Below are the code and all the weights of a small trained network. Each question names an input and a class and asks about switching units off, where a switched-off unit gives its printed mean instead of its output.

import numpy as np


def w(rows, s, z=0):
    codes = np.array(rows[::2]) - 128.0
    scale = np.full(codes.shape[1], s)
    scale[-1] = z or s
    return codes * scale


def f(y):
    return np.maximum(y, 0)


def log_softmax(a):
    a = a - a.max(-1, keepdims=True)
    return a - np.log(np.exp(a).sum(-1, keepdims=True))


def net(x, mask):
    res = np.array(x, float).reshape(1, 5) / 4 @ E
    y = f(res @ A[0][:, :-1].T + A[0][:, -1])
    res = res + np.where(mask, y, B[0][:, -1]) @ B[0][:, :-1]
    return log_softmax(res[-1] @ U[:, :-1].T + U[:, -1])


A, B = {}, {}
E = w([
[159,108,108,150,64,77,3],'x0',
[165,31,69,133,188,128,214],'x1',
[227,136,241,91,142,57,170],'x2',
[84,165,63,123,75,26,168],'x3',
[177,179,125,206,9,199,207],'x4',
],0.0074)
A[0] = w([
[56,119,82,178,109,173,134,167],'neuron 0',
[84,154,42,137,64,170,141,193],'neuron 1',
[95,239,118,115,41,24,119,193],'neuron 2',
[138,136,197,133,178,135,254,202],'neuron 3',
[218,132,150,203,19,166,71,253],'neuron 4',
[195,68,182,153,152,137,97,228],'neuron 5',
[182,42,96,96,108,85,220,146],'neuron 6',
[50,103,50,160,108,167,107,186],'neuron 7',
[159,141,171,149,119,215,244,229],'neuron 8',
[152,188,212,60,120,195,208,140],'neuron 9',
[217,186,170,115,99,117,179,204],'neuron 10',
[94,144,65,191,107,218,150,200],'neuron 11',
[74,194,118,57,29,91,85,198],'neuron 12',
[194,23,55,143,174,56,138,180],'neuron 13',
[69,97,175,105,181,112,44,173],'neuron 14',
[98,212,130,189,64,26,116,165],'neuron 15',
[76,84,104,107,222,84,82,132],'neuron 16',
[95,111,154,70,192,132,39,134],'neuron 17',
[154,16,104,77,127,6,193,164],'neuron 18',
],0.0083,0.0032)
B[0] = w([
[71,199,60,135,105,173,46,195],'neuron 0',
[134,175,62,224,125,156,81,214],'neuron 1',
[188,178,171,216,85,2,73,250],'neuron 2',
[69,200,160,72,247,91,210,244],'neuron 3',
[183,117,81,148,35,151,182,255],'neuron 4',
[188,4,182,77,83,165,218,201],'neuron 5',
[59,73,77,207,169,63,210,213],'neuron 6',
[92,140,73,116,145,176,11,208],'neuron 7',
[91,203,94,98,160,177,213,246],'neuron 8',
[156,243,190,108,166,143,222,219],'neuron 9',
[202,151,130,120,158,91,252,226],'neuron 10',
[91,201,7,159,145,228,68,219],'neuron 11',
[198,211,182,156,23,68,47,225],'neuron 12',
[37,45,79,148,124,104,171,214],'neuron 13',
[63,92,227,33,49,129,59,200],'neuron 14',
[181,149,128,161,78,46,106,230],'neuron 15',
[84,70,171,103,112,140,76,203],'neuron 16',
[85,75,233,49,76,171,72,196],'neuron 17',
[108,58,53,127,218,51,157,234],'neuron 18',
],0.0059,0.0091)
U = w([
[55,27,69,133,178,63,180,125],'0',
[189,66,129,138,61,205,192,152],'1',
[89,225,150,99,188,143,229,152],'2',
[183,171,148,166,73,2,94,109],'3',
[103,119,166,172,140,123,102,3],'4',
[68,165,40,165,123,214,81,171],'5',
[67,39,209,5,106,142,88,168],'6',
],0.0079,0.0026)

Each question gives the input, the list of numbers given to net, and the class t.
The units are the neurons (one row each of A and B). Each row of codes is followed by its name. A weight is (code - 128) times the scale printed after its matrix; where a second scale follows, it is the last column's (A, B and U).
mask holds one flag per neuron, in row order. A switched-off neuron (its flag False) gives its mean, the last column of its row in B, instead of its output. The means were averaged over made-up inputs and are rounded, as every weight is.
A unit's drop is (log p(t) with every unit on - log p(t) with that unit switched off) / (log p(t) with every unit on - log p(t) with every unit switched off).
The circuit of an input: a set's keep is (log p(t) with only the set's units on - log p(t) with every unit switched off) / (log p(t) with every unit on - log p(t) with every unit switched off). Starting from the 12 units with the biggest drops (on a tie, the unit counted first), units are removed one at a time, each time the one whose removal leaves the highest keep (on an exact tie, the one counted first), for as long as the keep stays at least 0.8.
units of the circuit, in order: the units of the circuit, biggest drop first
most important unit: the unit with the biggest drop
k most important neurons: the k neurons with the biggest drops, biggest first
drop when u is switched off: that unit's drop, to one decimal
input [-3,-5,-7,4,-7], class 6: most important unit => neuron 14
input [-3,0,4,4,-2], class 0: units of the circuit, in order => (neuron 18; neuron 12)
input [2,7,0,-2,5], class 0: units of the circuit, in order => (neuron 6; neuron 13)
input [-8,2,-5,-3,-1], class 5: 4 most important neurons => (neuron 11; neuron 10; neuron 0; neuron 7)
input [7,7,-3,8,5], class 5: 4 most important neurons => (neuron 11; neuron 7; neuron 1; neuron 0)
input [-7,-8,-4,4,-1], class 3: units of the circuit, in order => (neuron 2; neuron 12)
input [0,0,8,7,-5], class 0: 3 most important neurons => (neuron 18; neuron 13; neuron 6)
input [7,-7,-7,1,1], class 3: 3 most important neurons => (neuron 12; neuron 2; neuron 15)
input [8,-6,-6,-8,-2], class 6: 2 most important neurons => (neuron 14; neuron 17)
input [1,-6,-7,6,3], class 3: 3 most important neurons => (neuron 2; neuron 12; neuron 15)
input [3,-1,6,-8,1], class 1: 2 most important neurons => (neuron 5; neuron 4)
input [-2,0,4,4,-2], class 0: 2 most important neurons => (neuron 18; neuron 12)
input [7,4,6,6,-8], class 0: 2 most important neurons => (neuron 18; neuron 13)
input [7,-5,5,-7,8], class 1: units of the circuit, in order => (neuron 4)
input [2,7,2,-6,-8], class 6: 2 most important neurons => (neuron 17; neuron 14)
input [0,5,0,6,8], class 5: 2 most important neurons => (neuron 11; neuron 1)
input [5,7,-8,-8,-4], class 6: drop when neuron 17 is switched off => 0.1
input [8,1,-7,8,-5], class 3: drop when neuron 12 is switched off => 0.3
input [6,4,3,4,1], class 0: drop when neuron 6 is switched off => 0.2
input [0,7,8,2,4], class 0: units of the circuit, in order => (neuron 6)
input [6,-1,1,-3,4], class 1: drop when neuron 4 is switched off => 0.3
